Below is a small trained network, with its code and all its weights. Each question gives an input and a class and asks what happens when units are switched off, that is, made to give their printed mean instead of their output.

import numpy as np


def w(rows, s, z=0):
    codes = np.array(rows[::2]) - 128.0
    scale = np.full(codes.shape[1], s)
    scale[-1] = z or s
    return codes * scale


def norm(h):
    return h / np.sqrt((h * h).mean(-1, keepdims=True) + 1e-5)


def f(y):
    return y / 2 * (1 + np.tanh(0.7978845608 * (y + 0.044715 * y**3)))


def log_softmax(a):
    a = a - a.max(-1, keepdims=True)
    return a - np.log(np.exp(a).sum(-1, keepdims=True))


def net(x, mask):
    res = np.array(x, float).reshape(1, 4) / 4 @ E
    u = 0
    for l in range(2):
        y = f(norm(res) @ A[l][:, :-1].T + A[l][:, -1])
        res = res + np.where(mask[u : u + 11], y, B[l][:, -1]) @ B[l][:, :-1]
        u += 11
    return log_softmax(norm(res)[-1] @ U[:, :-1].T + U[:, -1])


A, B = {}, {}
E = w([
[79,117,86,168,154,96,114,151,76],'x0',
[111,52,188,108,75,130,101,150,87],'x1',
[154,162,130,106,143,85,9,133,107],'x2',
[147,109,113,140,116,125,124,123,131],'x3',
],0.014)
A[0] = w([
[115,119,129,177,215,67,139,140,62,77],'L0N0',
[92,62,158,85,88,101,140,172,64,78],'L0N1',
[138,126,160,66,119,191,75,61,251,109],'L0N2',
[129,113,112,108,122,95,226,94,96,75],'L0N3',
[155,163,96,90,162,99,9,125,53,172],'L0N4',
[43,111,107,230,105,128,81,171,81,30],'L0N5',
[92,117,152,180,90,131,230,132,96,133],'L0N6',
[118,101,171,54,71,85,93,145,103,151],'L0N7',
[45,80,71,173,135,155,92,206,128,57],'L0N8',
[178,232,94,153,165,65,135,118,199,130],'L0N9',
[112,157,116,144,168,2,169,106,202,2],'L0N10',
],0.008,0.0034)
B[0] = w([
[170,163,151,146,143,188,125,89,66,173],'L0N0',
[85,120,146,155,104,151,113,143,209,192],'L0N1',
[152,132,129,172,225,152,119,80,26,201],'L0N2',
[180,169,121,74,87,87,118,128,89,160],'L0N3',
[155,139,85,63,112,94,206,133,108,255],'L0N4',
[95,133,113,160,179,180,104,67,83,181],'L0N5',
[168,117,86,62,131,25,130,144,118,206],'L0N6',
[123,60,112,111,154,99,109,148,254,204],'L0N7',
[137,191,185,175,84,199,142,103,82,166],'L0N8',
[87,68,125,140,59,137,94,168,182,213],'L0N9',
[82,114,122,138,111,154,92,129,151,148],'L0N10',
],0.0092,0.0081)
A[1] = w([
[86,213,38,202,119,150,119,156,138,70],'L1N0',
[80,73,189,119,151,125,95,143,125,88],'L1N1',
[60,147,109,192,86,139,87,136,251,170],'L1N2',
[117,143,151,117,97,82,221,174,146,7],'L1N3',
[124,80,117,138,92,162,179,138,153,145],'L1N4',
[111,127,98,126,67,170,222,84,94,232],'L1N5',
[213,193,127,118,139,179,152,89,203,106],'L1N6',
[153,206,111,106,167,134,163,103,129,182],'L1N7',
[211,114,255,100,114,178,105,89,156,90],'L1N8',
[153,127,159,181,218,171,103,133,60,245],'L1N9',
[145,175,99,31,102,81,45,117,130,8],'L1N10',
],0.0097,0.0019)
B[1] = w([
[85,68,222,121,44,186,112,125,169,231],'L1N0',
[105,134,123,178,36,113,142,144,232,179],'L1N1',
[89,16,246,145,56,62,109,185,174,224],'L1N2',
[169,163,84,91,181,56,125,127,96,185],'L1N3',
[146,181,122,134,187,67,78,187,160,193],'L1N4',
[183,180,101,48,210,134,76,114,125,253],'L1N5',
[30,93,139,163,74,174,100,135,68,199],'L1N6',
[152,46,186,192,100,71,80,148,156,209],'L1N7',
[39,194,102,245,103,206,115,100,44,231],'L1N8',
[148,179,154,180,157,221,182,58,136,205],'L1N9',
[178,164,90,75,206,77,254,152,122,236],'L1N10',
],0.0082,0.0061)
U = w([
[216,152,81,32,197,60,159,149,128,246],'0',
[77,65,167,161,53,118,88,188,202,37],'1',
[102,162,127,218,148,248,111,50,45,88],'2',
],0.015,0.0011)

Each question gives the input, the list of numbers given to net, and the class t.
The units are the neurons (one row each of A and B). Each row of codes is followed by its name. A weight is (code - 128) times the scale printed after its matrix; where a second scale follows, it is the last column's (A, B and U).
mask holds one flag per neuron, layer by layer. A switched-off neuron (its flag False) gives its mean, the last column of its row in B, instead of its output. The means were averaged over made-up inputs and are rounded, as every weight is.
A unit's drop is (log p(t) with every unit on - log p(t) with that unit switched off) / (log p(t) with every unit on - log p(t) with every unit switched off).
The circuit of an input: a set's keep is (log p(t) with only the set's units on - log p(t) with every unit switched off) / (log p(t) with every unit on - log p(t) with every unit switched off). Starting from the 12 units with the biggest drops (on a tie, the unit counted first), units are removed one at a time, each time the one whose removal leaves the highest keep (on an exact tie, the one counted first), for as long as the keep stays at least 0.8.
units of the circuit, in order: the units of the circuit, biggest drop first
unit that matters most: the unit with the biggest drop
k most important neurons: the k neurons with the biggest drops, biggest first
top k neurons in layer l: the k neurons of layer l with the biggest drops, biggest first
drop of u: that unit's drop, to one decimal
input [-6,-6,-4,7], class 1: units of the circuit, in order	L0N9
input [5,4,-3,8], class 2: 3 most important neurons	L0N5, L0N9, L0N8
input [-8,-6,-6,-4], class 2: top 2 neurons in layer 0	L0N4, L0N2
input [3,-3,0,4], class 1: 4 most important neurons	L0N9, L0N2, L1N2, L0N10
input [7,5,6,-2], class 2: 4 most important neurons	L0N5, L0N6, L0N8, L0N0
input [7,-8,-2,6], class 1: 2 most important neurons	L0N9, L0N2
input [2,-2,1,-3], class 1: top 2 neurons in layer 1	L1N0, L1N8
input [2,-5,4,-2], class 1: top 2 neurons in layer 0	L0N9, L0N6
input [-3,6,6,7], class 0: 2 most important neurons	L0N4, L1N10
input [-5,4,-2,-6], class 2: top 2 neurons in layer 1	L1N8, L1N2
input [4,3,-4,-5], class 0: 2 most important neurons	L0N6, L0N2
input [-5,-5,0,2], class 1: 2 most important neurons	L0N9, L1N2
input [-8,7,0,4], class 2: 2 most important neurons	L1N8, L0N2
input [7,5,1,-1], class 2: unit that matters most	L0N5
input [3,-8,-6,1], class 1: 2 most important neurons	L0N4, L1N0
input [-5,-6,-2,6], class 1: drop of L0N9	1.1
